Below is a small trained network, with its code and all its weights. Each question gives an input and a target symbol and asks what happens when units are switched off, that is, made to give their printed mean instead of their output.

import numpy as np


def w(rows, s, z=0):
    codes = np.array(rows[::2]) - 128.0
    scale = np.full(codes.shape[1], s)
    scale[-1] = z or s
    return codes * scale


def f(y):
    return np.maximum(y, 0)


def softmax(a):
    e = np.exp(a - a.max(-1, keepdims=True))
    return e / e.sum(-1, keepdims=True)


def log_softmax(a):
    a = a - a.max(-1, keepdims=True)
    return a - np.log(np.exp(a).sum(-1, keepdims=True))


def net(x, mask):
    ids = ['αβγδεζηθμξπστφψω'.index(c) for c in x.split()]
    T = len(ids)
    res = E[ids] + P[:T]
    u = 0
    for l in range(2):
        r = res
        for j in range(3):
            rows = slice(4 * j, 4 * j + 4)
            q, k, v = (r @ M[l][rows].T for M in (Q, K, V))
            z = softmax(np.where(np.tri(T) > 0, q @ k.T / 4**0.5, -1e9)) @ v
            o = O[l][rows]
            res = res + np.where(mask[u + j], z, o[:, -1]) @ o[:, :-1]
        u += 3
        y = f(res @ A[l][:, :-1].T + A[l][:, -1])
        res = res + np.where(mask[u : u + 8], y, B[l][:, -1]) @ B[l][:, :-1]
        u += 8
    return log_softmax(res[-1] @ U[:, :-1].T + U[:, -1])


Q, K, V, O, A, B = {}, {}, {}, {}, {}, {}
E = w([
[100,105,144,106,100],'α',
[71,143,147,127,98],'β',
[82,118,180,145,101],'γ',
[112,86,131,82,142],'δ',
[69,102,146,145,101],'ε',
[78,82,98,101,106],'ζ',
[80,120,148,125,142],'η',
[61,79,126,145,99],'θ',
[79,62,128,140,156],'μ',
[83,144,156,71,153],'ξ',
[38,118,108,141,141],'π',
[39,151,127,150,204],'σ',
[78,128,110,74,234],'τ',
[140,173,239,153,115],'φ',
[114,82,70,2,239],'ψ',
[53,82,64,127,250],'ω',
],0.013)
P = w([
[193,162,79,208,122],'0',
[120,134,113,141,124],'1',
[159,82,163,198,242],'2',
[96,161,86,156,102],'3',
[79,120,134,95,121],'4',
[111,63,191,159,245],'5',
[50,146,105,120,102],'6',
[44,105,153,59,122],'7',
[76,46,211,125,246],'8',
[10,137,117,86,101],'9',
[22,94,166,34,120],'10',
],0.014)
Q[0] = w([
[173,137,105,125,119],'L0H0',
[137,101,125,117,124],'L0H0',
[134,153,100,135,116],'L0H0',
[125,164,137,116,131],'L0H0',
[254,139,159,105,99],'L0H1',
[76,128,135,123,85],'L0H1',
[132,86,181,101,142],'L0H1',
[75,80,166,152,139],'L0H1',
[241,161,72,111,134],'L0H2',
[13,119,139,101,122],'L0H2',
[200,80,196,155,168],'L0H2',
[104,172,72,151,119],'L0H2',
],0.024)
K[0] = w([
[174,164,92,160,133],'L0H0',
[138,130,100,115,122],'L0H0',
[179,128,120,159,131],'L0H0',
[124,144,166,134,120],'L0H0',
[253,141,132,175,91],'L0H1',
[61,114,184,127,165],'L0H1',
[112,111,169,118,73],'L0H1',
[48,81,175,40,122],'L0H1',
[211,156,52,184,122],'L0H2',
[36,92,148,88,137],'L0H2',
[212,143,171,137,83],'L0H2',
[105,124,85,108,198],'L0H2',
],0.019)
V[0] = w([
[126,122,131,126,96],'L0H0',
[131,95,67,110,73],'L0H0',
[170,54,182,170,188],'L0H0',
[88,56,121,106,144],'L0H0',
[104,79,63,126,73],'L0H1',
[139,218,115,59,209],'L0H1',
[100,146,90,74,233],'L0H1',
[159,201,83,47,154],'L0H1',
[154,84,104,50,160],'L0H2',
[218,121,74,47,169],'L0H2',
[85,93,2,212,194],'L0H2',
[90,231,214,149,143],'L0H2',
],0.0083)
O[0] = w([
[135,141,106,108,143,120],'L0H0',
[141,194,132,90,139,108],'L0H0',
[206,77,164,173,171,125],'L0H0',
[65,135,167,81,163,242],'L0H0',
[80,57,90,138,91,164],'L0H1',
[140,237,71,111,202,150],'L0H1',
[50,196,93,112,223,254],'L0H1',
[182,186,39,115,160,100],'L0H1',
[129,100,92,32,168,163],'L0H2',
[255,75,53,38,195,31],'L0H2',
[33,77,9,244,137,169],'L0H2',
[120,239,203,174,158,157],'L0H2',
],0.0069,0.0055)
A[0] = w([
[149,240,208,171,33,71],'L0N0',
[244,201,246,119,113,56],'L0N1',
[136,85,135,134,5,114],'L0N2',
[129,93,241,199,180,31],'L0N3',
[233,125,210,100,228,243],'L0N4',
[152,79,132,135,249,29],'L0N5',
[133,150,216,179,200,2],'L0N6',
[95,170,121,126,2,140],'L0N7',
],0.0061,0.0077)
B[0] = w([
[102,241,115,187,219,168],'L0N0',
[24,25,72,77,117,148],'L0N1',
[160,134,187,128,65,181],'L0N2',
[159,34,145,82,235,212],'L0N3',
[62,75,130,253,94,254],'L0N4',
[138,188,195,133,26,192],'L0N5',
[146,57,56,58,102,177],'L0N6',
[148,173,117,178,89,237],'L0N7',
],0.0073,0.005)
Q[1] = w([
[106,111,171,169,213],'L1H0',
[183,110,194,81,93],'L1H0',
[101,194,107,154,161],'L1H0',
[142,136,146,150,93],'L1H0',
[183,250,141,174,173],'L1H1',
[58,139,159,159,69],'L1H1',
[228,124,84,112,45],'L1H1',
[161,83,227,89,138],'L1H1',
[122,108,155,154,202],'L1H2',
[101,101,223,138,84],'L1H2',
[212,165,174,75,182],'L1H2',
[255,190,194,58,161],'L1H2',
],0.0099)
K[1] = w([
[129,88,187,32,106],'L1H0',
[229,98,150,159,167],'L1H0',
[60,167,143,121,170],'L1H0',
[148,142,158,154,125],'L1H0',
[219,184,150,211,177],'L1H1',
[10,118,204,106,118],'L1H1',
[232,57,85,205,108],'L1H1',
[219,132,161,100,47],'L1H1',
[174,155,136,75,121],'L1H2',
[82,155,143,122,49],'L1H2',
[245,126,102,173,133],'L1H2',
[255,135,104,209,125],'L1H2',
],0.0092)
V[1] = w([
[118,113,157,96,149],'L1H0',
[174,29,87,184,125],'L1H0',
[108,156,87,125,131],'L1H0',
[159,116,107,181,120],'L1H0',
[130,74,37,82,12],'L1H1',
[123,58,120,41,183],'L1H1',
[157,112,179,44,121],'L1H1',
[123,209,56,98,166],'L1H1',
[99,77,28,160,188],'L1H2',
[137,159,45,119,61],'L1H2',
[93,95,141,36,159],'L1H2',
[143,253,124,138,199],'L1H2',
],0.0071)
O[1] = w([
[134,95,113,144,132,139],'L1H0',
[87,191,139,74,224,31],'L1H0',
[156,110,163,105,82,193],'L1H0',
[106,195,144,97,163,76],'L1H0',
[12,80,86,118,24,43],'L1H1',
[76,133,53,195,153,69],'L1H1',
[145,102,97,211,75,2],'L1H1',
[105,253,114,125,123,166],'L1H1',
[11,120,41,135,192,206],'L1H2',
[92,135,91,101,51,99],'L1H2',
[165,160,59,120,173,180],'L1H2',
[88,222,212,93,158,119],'L1H2',
],0.0064,0.0056)
A[1] = w([
[170,177,84,112,84,216],'L1N0',
[45,176,148,73,89,74],'L1N1',
[116,186,84,200,164,33],'L1N2',
[164,121,127,254,238,144],'L1N3',
[129,187,150,133,57,105],'L1N4',
[130,136,40,55,174,83],'L1N5',
[148,45,76,18,206,60],'L1N6',
[93,55,88,168,76,8],'L1N7',
],0.0092,0.012)
B[1] = w([
[55,155,85,37,104,162],'L1N0',
[205,135,93,198,93,227],'L1N1',
[193,81,198,179,198,190],'L1N2',
[156,163,71,86,27,247],'L1N3',
[63,128,149,116,169,157],'L1N4',
[189,55,217,70,101,198],'L1N5',
[52,223,254,208,95,179],'L1N6',
[217,157,44,124,230,188],'L1N7',
],0.0097,0.013)
U = w([
[98,100,114,32,37,238],'α',
[112,180,168,129,83,14],'β',
[222,132,182,168,86,30],'γ',
[8,91,137,52,183,119],'δ',
[125,74,191,165,75,10],'ε',
[141,133,49,86,119,221],'ζ',
[123,130,141,136,163,179],'η',
[225,57,124,158,103,195],'θ',
[86,105,96,117,234,134],'μ',
[73,203,76,1,151,254],'ξ',
[75,144,105,232,69,64],'π',
[187,193,125,231,151,56],'σ',
[217,149,122,92,198,175],'τ',
[243,191,97,143,21,113],'φ',
[132,87,170,2,189,182],'ψ',
[151,95,179,211,207,38],'ω',
],0.0075,0.0052)

Each question gives the input, a string of symbols that net reads in full, and the target symbol t.
The units are the heads (4 rows each of Q, K, V and O) and the neurons (one row each of A and B). Each row of codes is followed by its name. A weight is (code - 128) times the scale printed after its matrix; where a second scale follows, it is the last column's (O, A, B and U).
mask holds one flag per unit, layer by layer, with each layer's heads first. A switched-off unit (its flag False) gives its mean, the last column of its rows in O or B, instead of its output. The means were averaged over made-up inputs and are rounded, as every weight is.
A unit's drop is (log p(t) with every unit on - log p(t) with that unit switched off) / (log p(t) with every unit on - log p(t) with every unit switched off).
The circuit of an input: a set's keep is (log p(t) with only the set's units on - log p(t) with every unit switched off) / (log p(t) with every unit on - log p(t) with every unit switched off). Starting from the 12 units with the biggest drops (on a tie, the unit counted first), units are removed one at a time, each time the one whose removal leaves the highest keep (on an exact tie, the one counted first), for as long as the keep stays at least 0.8.
circuit, biggest first: the units of the circuit, biggest drop first
k most important neurons: the k neurons with the biggest drops, biggest first
top k neurons in layer l: the k neurons of layer l with the biggest drops, biggest first
heads that matter: for each layer, one digit per head in row order, 1 if its drop is at least 0.15 and else 0, layers parted by /
input ε γ ξ φ β, target β: heads that matter	001 / 001
input ξ σ ψ ω α β δ ζ ξ α, target ξ: circuit, biggest first	(L0H1; L0N4)
input α ξ ξ μ ξ σ α θ α β, target θ: circuit, biggest first	(L0H1; L1H1; L1N7; L1H2)
input ψ θ β, target ω: 2 most important neurons	(L1N7; L1N6)
input α α π φ ω ε ξ γ ζ, target γ: circuit, biggest first	(L0H2; L1H2)
input γ ξ ξ π β θ ω α β, target θ: heads that matter	011 / 111
input α ω α σ β ω, target ψ: heads that matter	001 / 011
input δ ξ σ α π α ζ ε φ π, target φ: heads that matter	101 / 011
input π ζ ε α ψ β π, target ψ: circuit, biggest first	(L1N5; L0H2)
input ξ ζ η δ ψ ψ, target τ: 2 most important neurons	(L1N2; L0N5)
input ξ φ ψ ψ ψ ξ α π, target π: circuit, biggest first	(L0H2; L1N5; L1N1)
input σ θ π π φ, target φ: circuit, biggest first	(L1N3; L0N0; L1H1; L0H2)
input α π ψ γ, target ψ: heads that matter	011 / 000
input η θ μ ζ β μ α ξ π α, target π: heads that matter	011 / 100
input ζ β π π π ξ ξ τ γ α, target τ: circuit, biggest first	(L0H1; L1N2; L1H1)
input α ζ α α μ θ, target π: 2 most important neurons	(L1N6; L1N3)
input β θ α ξ α π ψ, target ψ: top 4 neurons in layer 1	(L1N5; L1N2; L1N0; L1N3)
input ζ σ α π π θ σ α φ, target θ: 2 most important neurons	(L0N4; L0N0)
input μ ε β α ε α θ δ θ, target ζ: top 2 neurons in layer 1	(L1N3; L1N7)
input α α α π ξ α β, target ξ: heads that matter	011 / 010
input σ ζ θ ω α α ψ, target ψ: 2 most important neurons	(L1N5; L1N0)
input α δ σ α ξ γ δ ω σ σ θ, target θ: heads that matter	010 / 011
input α α μ β α α φ ζ ω θ, target ω: top 2 neurons in layer 1	(L1N2; L1N1)
input π α σ α γ β δ δ, target δ: heads that matter	001 / 011
input β ψ δ, target τ: heads that matter	011 / 011
input β π β α α ψ α, target ψ: 2 most important neurons	(L1N5; L1N2)
